Below is a small trained network, with its code and all its weights. Each question gives an input and a class and asks what happens when units are switched off, that is, made to give their printed mean instead of their output.

import numpy as np


def w(rows, s, z=0):
    codes = np.array(rows[::2]) - 128.0
    scale = np.full(codes.shape[1], s)
    scale[-1] = z or s
    return codes * scale


def norm(h):
    return h / np.sqrt((h * h).mean(-1, keepdims=True) + 1e-5)


def f(y):
    return y / 2 * (1 + np.tanh(0.7978845608 * (y + 0.044715 * y**3)))


def log_softmax(a):
    a = a - a.max(-1, keepdims=True)
    return a - np.log(np.exp(a).sum(-1, keepdims=True))


def net(x, mask):
    res = np.array(x, float).reshape(1, 6) / 4 @ E
    u = 0
    for l in range(4):
        y = f(norm(res) @ A[l][:, :-1].T + A[l][:, -1])
        res = res + np.where(mask[u : u + 9], y, B[l][:, -1]) @ B[l][:, :-1]
        u += 9
    return log_softmax(norm(res)[-1] @ U[:, :-1].T + U[:, -1])


A, B = {}, {}
E = w([
[133,108,140,133,122,132,124],'x0',
[164,112,144,148,161,150,130],'x1',
[115,136,174,195,126,76,180],'x2',
[92,94,114,163,123,208,223],'x3',
[117,121,131,123,108,123,125],'x4',
[254,139,80,147,77,156,142],'x5',
],0.0087)
A[0] = w([
[255,163,131,17,147,120,154,39],'0.n0',
[250,208,114,109,60,88,121,98],'0.n1',
[153,88,149,192,91,132,79,166],'0.n2',
[193,100,92,81,123,8,129,169],'0.n3',
[117,79,143,138,78,173,186,182],'0.n4',
[189,169,159,120,86,82,181,28],'0.n5',
[161,168,230,169,207,132,151,254],'0.n6',
[174,125,78,144,160,155,208,153],'0.n7',
[116,54,116,110,243,121,129,129],'0.n8',
],0.0067,0.0031)
B[0] = w([
[57,133,131,79,43,122,72,194],'0.n0',
[76,95,107,225,74,169,113,252],'0.n1',
[96,150,97,113,109,98,60,158],'0.n2',
[83,64,130,98,255,133,110,212],'0.n3',
[117,217,93,73,155,130,212,214],'0.n4',
[91,229,120,177,101,64,66,142],'0.n5',
[78,103,123,102,86,56,138,220],'0.n6',
[143,104,123,90,91,131,143,210],'0.n7',
[112,196,120,73,100,164,127,162],'0.n8',
],0.0071,0.0044)
A[1] = w([
[108,78,132,89,200,94,12,132],'1.n0',
[144,133,248,95,219,20,80,231],'1.n1',
[180,117,133,210,96,19,17,7],'1.n2',
[239,118,114,180,138,114,164,134],'1.n3',
[156,163,255,229,113,72,94,208],'1.n4',
[142,101,233,150,57,155,25,95],'1.n5',
[134,112,118,119,201,163,241,182],'1.n6',
[74,132,70,137,54,184,165,228],'1.n7',
[186,146,129,221,30,81,145,125],'1.n8',
],0.0065,0.0018)
B[1] = w([
[174,189,172,130,89,127,158,242],'1.n0',
[94,151,102,68,52,113,192,235],'1.n1',
[61,113,47,122,199,137,97,208],'1.n2',
[150,231,121,143,96,145,92,138],'1.n3',
[83,154,41,129,132,85,94,173],'1.n4',
[102,152,135,144,120,84,107,171],'1.n5',
[74,103,132,175,114,110,49,203],'1.n6',
[254,82,158,99,175,131,119,253],'1.n7',
[58,166,163,190,133,222,114,185],'1.n8',
],0.008,0.0052)
A[2] = w([
[101,106,111,174,177,63,155,129],'2.n0',
[89,85,202,124,124,58,141,219],'2.n1',
[45,124,105,2,231,193,100,114],'2.n2',
[139,126,147,184,129,13,57,97],'2.n3',
[111,144,204,168,214,50,182,197],'2.n4',
[67,200,107,249,87,163,186,74],'2.n5',
[171,152,78,255,49,84,208,3],'2.n6',
[123,222,164,131,37,153,104,228],'2.n7',
[15,181,177,168,203,110,148,202],'2.n8',
],0.0063,0.0015)
B[2] = w([
[98,85,93,154,140,103,165,155],'2.n0',
[199,100,83,140,255,118,124,199],'2.n1',
[94,33,199,145,131,194,68,253],'2.n2',
[123,118,35,65,86,173,138,168],'2.n3',
[159,106,131,100,91,44,156,181],'2.n4',
[92,123,178,155,207,134,87,218],'2.n5',
[129,132,225,105,180,161,108,184],'2.n6',
[129,181,200,151,191,103,126,222],'2.n7',
[235,113,53,140,93,175,175,254],'2.n8',
],0.0077,0.0037)
A[3] = w([
[96,103,235,133,127,201,88,254],'3.n0',
[46,66,149,91,118,172,136,134],'3.n1',
[177,159,135,142,107,188,10,90],'3.n2',
[106,179,135,51,100,118,2,64],'3.n3',
[71,103,182,159,137,169,128,97],'3.n4',
[159,166,254,41,154,110,80,121],'3.n5',
[32,197,104,77,139,89,145,197],'3.n6',
[201,141,76,153,112,90,12,19],'3.n7',
[134,136,91,99,44,130,60,36],'3.n8',
],0.0082,0.0029)
B[3] = w([
[194,158,97,109,111,105,57,253],'3.n0',
[102,147,152,168,138,65,57,180],'3.n1',
[63,58,85,42,100,78,245,229],'3.n2',
[125,141,228,228,148,128,215,229],'3.n3',
[100,198,149,75,164,69,130,157],'3.n4',
[113,173,125,233,192,175,120,207],'3.n5',
[227,174,129,98,113,172,63,225],'3.n6',
[2,111,169,148,85,139,186,175],'3.n7',
[127,136,212,141,121,195,199,177],'3.n8',
],0.0076,0.0058)
U = w([
[166,212,215,174,189,163,114,254],'0',
[37,105,187,129,62,170,196,97],'1',
[166,182,61,33,96,44,130,138],'2',
[60,156,42,202,114,124,52,79],'3',
[125,57,160,75,185,141,7,107],'4',
[206,74,74,69,78,206,151,91],'5',
[148,36,116,139,208,62,214,71],'6',
],0.018,0.003)

Each question gives the input, the list of numbers given to net, and the class t.
The units are the neurons (one row each of A and B). Each row of codes is followed by its name. A weight is (code - 128) times the scale printed after its matrix; where a second scale follows, it is the last column's (A, B and U).
mask holds one flag per neuron, layer by layer. A switched-off neuron (its flag False) gives its mean, the last column of its row in B, instead of its output. The means were averaged over made-up inputs and are rounded, as every weight is.
A unit's drop is (log p(t) with every unit on - log p(t) with that unit switched off) / (log p(t) with every unit on - log p(t) with every unit switched off).
The circuit of an input: a set's keep is (log p(t) with only the set's units on - log p(t) with every unit switched off) / (log p(t) with every unit on - log p(t) with every unit switched off). Starting from the 12 units with the biggest drops (on a tie, the unit counted first), units are removed one at a time, each time the one whose removal leaves the highest keep (on an exact tie, the one counted first), for as long as the keep stays at least 0.8.
units of the circuit, in order: the units of the circuit, biggest drop first
k most important neurons: the k neurons with the biggest drops, biggest first
top k neurons in layer l: the k neurons of layer l with the biggest drops, biggest first
drop of u: that unit's drop, to one decimal
input [-5,-7,2,-7,8,3], class 3: units of the circuit, in order -> [0.n1]
input [0,-8,3,2,-7,0], class 6: 2 most important neurons -> [0.n1, 1.n0]
input [8,7,1,-5,-5,3], class 3: 2 most important neurons -> [1.n2, 0.n1]
input [5,-7,1,-5,0,8], class 3: 2 most important neurons -> [0.n1, 1.n2]
input [7,-4,2,7,3,0], class 6: top 3 neurons in layer 1 -> [1.n7, 1.n0, 1.n8]
input [-5,2,1,-6,-5,7], class 3: 3 most important neurons -> [0.n1, 1.n2, 0.n5]
input [-2,7,6,-7,-3,2], class 3: 2 most important neurons -> [0.n1, 1.n2]
input [-4,-3,4,0,-7,-2], class 2: 2 most important neurons -> [0.n1, 1.n1]
input [6,-6,0,1,8,2], class 5: top 2 neurons in layer 1 -> [1.n7, 1.n0]
input [-2,3,-8,-8,2,0], class 0: top 2 neurons in layer 3 -> [3.n5, 3.n3]
input [1,-8,-6,2,0,0], class 4: top 2 neurons in layer 2 -> [2.n2, 2.n8]
input [1,3,0,5,5,-2], class 4: 2 most important neurons -> [2.n2, 1.n6]
input [6,5,2,0,0,-6], class 2: 2 most important neurons -> [1.n1, 0.n1]
input [5,7,-3,-8,0,-5], class 0: most important neuron -> [1.n0]
input [8,2,-1,2,4,-5], class 4: drop of 2.n2 -> 0.1
input [-8,4,3,4,-4,-8], class 6: drop of 2.n8 -> 0.2
input [0,6,-8,0,-8,4], class 1: drop of 2.n8 -> 0.2
